Each row has a name. Each piece below is followed by the name of the row it came from, unless a question asks for something else. Each question is about the rows just above it.

[-15  20 -51  12  -5 -11]  z951
[-7 -9 -2 25 -2  9]  z263
[ -3   9  -7 -33 -16 -17]  z710
[-14 -51   8 -27   0 -15]  z131
[ 12  20 -15 -51  -5 -26]  z69
[  8 -51] is which row, read backwards? : z131
[ -5 -51 -15  20  12] is which row, read backwards? : z69
Which row holds [-51 -15] read backwards? : z69
[-2 -9] is which row, read backwards? : z263
Which row holds this, read backwards? [-15   0] : z131

[ 12 -26 -50  -7] = z313
[ 30 -21 -14 -30] = z598
[ 30 -30 -14 -21] = z255
asked: [ 30 -21 -14 -30] : z598
Which row holds this, read backwards? [-21  30] : z598
Where do [ 30 -30 -14 -21] appear? : z255

[ 44  20  20  27 -24  29  22]  z157
[-48 -26 -54  20  17  27 -24]  z777
[-48 -26  44  20  17  27 -24]  z22
[-48 -26 -54  20  17  27 -24] is in which row? : z777
asked: [-48 -26  44  20  17  27 -24] : z22
Which row holds [ 22  29 -24  27  20] read backwards? : z157
[20 20] is which row, read backwards? : z157
[-24  27  17  20  44] is which row, read backwards? : z22

[ 11 -29 -57  35] -> z908
[ 12 -29 -15  10] -> z723
[-15  12 -29   6] -> z616
[-29  12 -15] is which row, read backwards? : z616
Which row holds this, read backwards? [-15 -29] : z723
Which row holds [-15 -29  12] read backwards? : z723
Which row holds this, read backwards? [-57 -29  11] : z908
Where do [-15  12 -29   6] appear? : z616

[ -6 -17   5  -7 -15  27 -14  -3   7   2  12 -18  -9  -7  -6  -6  13   6
   3  -2   5  -8   0   7   8  17   3  41 -14  -2   2  10  11  11  -7 -12
  13   1   5 -12   7   8   5  20  -8 -18  -3   5  10 -10 -10   4] -> z440
[  3  14  -5   7 -21   3   1 -21 -16 -15  -2   5   1   2  -2  -7  -2  10
   6  -3   0   8  30  -4  -7  -7 -14  10   5   0   2  -8 -12  -8   4  -5
  -8 -13   5 -12  -6   6   0  -6  -7   6   0  -6   1  -4 -27   4] -> z95
[  3  14  -5   7 -21   3   1 -21 -16 -15  -2   5   1   2  -2  -7  -2  10
   6  -3   0   8  30  -4  -7  -7 -14  38 -33  -8  -1  10  21  10   1 -18
  20   8   5 -14   7  14   5   4 -12 -20 -12  15  13 -16  11   1] -> z251
[  2  -2   2   4 -21   3 -12   2  -2  -5   3 -11  -9   5  -2  -9   8   5
   3  -3   3  -7  -6  10  -6  -7  -2   7  -2   4  13  -4   1  -3   4 -10
  -8  -6 -12   3  -2   6   5 -20  -7   6   3   3   2  -7  -1  -4] -> z18
[-15 -12  -5 -24 -33  37  21  26  -4  -3  19  -4  19  -4  29  -3   6  -3
   9   5   1  -6  -6 -27   3  10 -14  12  -9  -6 -10  -1  23   9 -18   8
  29  34  21 -31   8   2  -8  39  10 -33  -1   1   6  13 -30  44] -> z276
[ -6 -17   5  -7 -15  27 -14  -3   7   2  12 -18  -9 -14  -6  -6  13   6
   3  -2   5  -8   0   7   8  17   3  41 -14  -2   2  10  11  11  -7 -12
  13   1   5 -10   7   8   5  20  -8 -18  -3   5  10 -10 -10   4] -> z915
[-10  -7 -12 -10 -36  24  12  14 -11 -18  14  -2  13   3  20  -3   0   0
  14   4   2  -4  -2 -18  -8   1 -20  12  -2  -4  -1  -1  11   2  -9  -2
   8   8   9 -18   1   6  -7  15   2 -16   3  -3   9   8 -30  33] -> z422
[  7  21  -4  18  11  -7  -3 -18   6  22  -9  -3 -11  -5   2 -13  12   8
 -12  -2   3  -3 -10  -1  19 -16   9 -16  19   5   6 -10   9  10 -20   8
 -11  27 -12   7   7  -5  12   4  10  -7  18  -2  -4  -3  -1   1] -> z683
[ -6 -17   5  -7 -15  27 -14  -3   7   2  12 -18  -9  -7  -6  -6  13   6
   3  -2   5  -8   0   7   8  17   3  41 -14  -2   2  10  11  11  -7 -12
  13   1   5 -12   7   8   5  20  -8 -18  -3   5  10 -10 -10   4] is in which row? : z440
Where do [  3  14  -5   7 -21   3   1 -21 -16 -15  -2   5   1   2  -2  -7  -2  10
   6  -3   0   8  30  -4  -7  -7 -14  38 -33  -8  -1  10  21  10   1 -18
  20   8   5 -14   7  14   5   4 -12 -20 -12  15  13 -16  11   1] appear? : z251
Which row holds this, read backwards? [ -7 -10] : z422

[ 32 -27  27  -8 -21  15 -10 -39] -> z459
[-12 -14  12   2 -18   6  51   6] -> z525
[  7 -13 -14  21  -5 -11  -1 -11] -> z810
[ 13   2  -5 -30  15 -21  14   5] -> z27
Which row holds this, read backwards? [-11  -1 -11] : z810
Which row holds [-11  -5  21 -14] read backwards? : z810
[-39 -10  15] is which row, read backwards? : z459
asked: [ 32 -27  27  -8 -21  15 -10 -39] : z459
Which row holds [-14 -13] read backwards? : z810

[ -1  -2  17  11  24 -23  38 -12 -16] = z146
[ 0 17 11 24 -1  4  1  1  0] = z752
[ 1  1  3  9 -7 -9  4  2  3] = z818
[-11 -12  49 -41  24 -36 -25 -17 -13] = z648
[ -1  -2  -8 -24  49  40  -6 -19 -17] = z253
[ -1  -1  -8  49 -24   2  -3  -1  -1] = z231
[ 49 -24  -8] is which row, read backwards? : z253
Which row holds this, read backwards? [-16 -12  38 -23  24  11] : z146
Which row holds this, read backwards? [24 11 17 -2] : z146
[2 4] is which row, read backwards? : z818
Which row holds this, read backwards? [-23  24] : z146
[-17 -25 -36  24] is which row, read backwards? : z648

[  9  14  -5  -3   9 -23   9  12  -2  16  -4   9  10   8  16  11  13  10
  22  17   0 -23  -7 -12   6  11  23 -14 -14 -13 -33 -12 -11 -14  11  21
   7 -17  17  34 -11   8]  z537
[ 11  17  -9   2   4 -20   2  -4  -2   3  -3  11   5   1   6   1   8   3
  24  10   0 -21   1 -29   1   7  17  -3  -7  -8 -35   1  -1  -5   2   8
   4 -14   7  22  -3   4]  z409
[ 15  -3   7 -15 -18   6  -8  22  -7 -24   6  45  -7  -6 -17  22 -13 -14
  -8  21   2 -15  14  -3 -17 -15  -5  15  18 -39  24  12  17  14 -15  16
  -3   2  -9 -11  14 -14]  z112
[ 15  -3   7 -15 -18   6  -8  22  -7 -24   6  45  -7  -6 -17  22 -13 -14
  -8  21   2 -15  14  -3 -17 -15  -5  -6 -11 -27 -25 -10  -2  -9  11   5
   5  -4   1  18   2   8]  z787
[ 12  19  13   6 -14 -19  -6   9  -2 -19  19 -13   3  -7 -20   5 -16 -16
  20   8   6  -8  17 -15 -13 -13  12  16  15  18 -29  15  15  21 -16  14
  -8 -11 -12  28  16 -13]  z661
[ 14  -3 -17 -15  -5  -5 -11 -27 -25 -10  -2  -9   1  -7   3  23   2  -6
 -12  30  -3 -53   7   1  -9  -2   1   5  13  35  10  14  12   5   1  41
  -6  10   6   1  -1  -6]  z296
Which row holds this, read backwards? [-11  34  17 -17   7  21] : z537
Which row holds this, read backwards? [ -9  -2 -10 -25 -27 -11  -6  -5 -15 -17  -3  14] : z787

[-22  21  -1   2  -6   0   6  -8  -9  26 -12  22 -29  23   9   5 -23] : z358
[ 26 -11  22   1  13   8  15 -11   2  12  11  17 -14 -20  -9 -13  27] : z943
[-21 -13   5   6 -26  -4  -4 -11 -17 -12 -29  32  11   1  -1 -18  -7] : z300
[ -6  37  -1   0  11   5  13  -7   0  31   4  12 -34  13   3   6  -5] : z64
[-15  -4  -9  -6  -4 -40  -1  -4  14  -2  -8 -19 -24   6   0  -9  -4] : z803
[ -4 -40  -2  -4  -9  -8 -15  14  -1  -6  -4 -19  11  21  10  19 -26] : z122
[ 19  33  -2   0  29   7  11   0  15  15  26 -13 -14 -13  -5   3  21] : z967
[-14  25  -1   2   4   4   7  -6  -4  30  -4  14 -35  24   8  12 -21] : z794
[-19  -4  -6  -1  14 -15  -8  -9  -4  -2 -40  -4] is which row, read backwards? : z122
[-35  14  -4  30  -4  -6   7   4] is which row, read backwards? : z794
Which row holds this, read backwards? [ 22 -12  26] : z358

[  9 -33 -15  14 -19  23   9] = z34
[ 33   9 -56  26  53  21  23] = z608
[ 14  24 -35   9  35  13  16] = z727
[-15  23 -33   9  14 -19  25] = z468
Which row holds this, read backwards? [16 13 35  9] : z727
Which row holds [  9 -33  23 -15] read backwards? : z468
Which row holds [-19  14   9 -33  23 -15] read backwards? : z468
Which row holds this, read backwards? [ 14   9 -33  23 -15] : z468
[ 26 -56   9  33] is which row, read backwards? : z608

[  1   2  15   9 -21   4   2  15   6  14  14 -18   7   4  17  12   1   8]  z190
[ -4  -6 -11 -12  18  -4  -2 -13  -8 -11 -11  11  -6  -1  -3 -15  -7 -12]  z370
[ -7   5   7  24 -21   5   4   4  10 -13  11  -5  -9   0 -32  19  19  10]  z865
[-25   0   0   0  36  -9   1   1  -7  -1  -2 -10 -18  -2 -45   8 -17  -3]  z764
[  1   2  15   9 -21  -8   2  15   6  14  14 -18   7   4  17  -6   1   8]  z199
[-12   0  17  20 -16   0   2  13  -5  11  10 -13  -7   0 -12  19  -1   8]  z432
[ 15   9 -21  -8   2  15   7  14  14  15  12 -12 -17   2 -26  13 -10   7]  z917
Which row holds this, read backwards? [ 13 -26   2 -17 -12  12  15  14  14   7  15] : z917
Which row holds [-13  10  11  -5] read backwards? : z432
Which row holds [ 14  14   6  15   2  -8 -21   9  15] read backwards? : z199
[ 19 -32   0  -9  -5  11 -13  10   4   4] is which row, read backwards? : z865
Which row holds [-12  12  15  14  14   7] read backwards? : z917

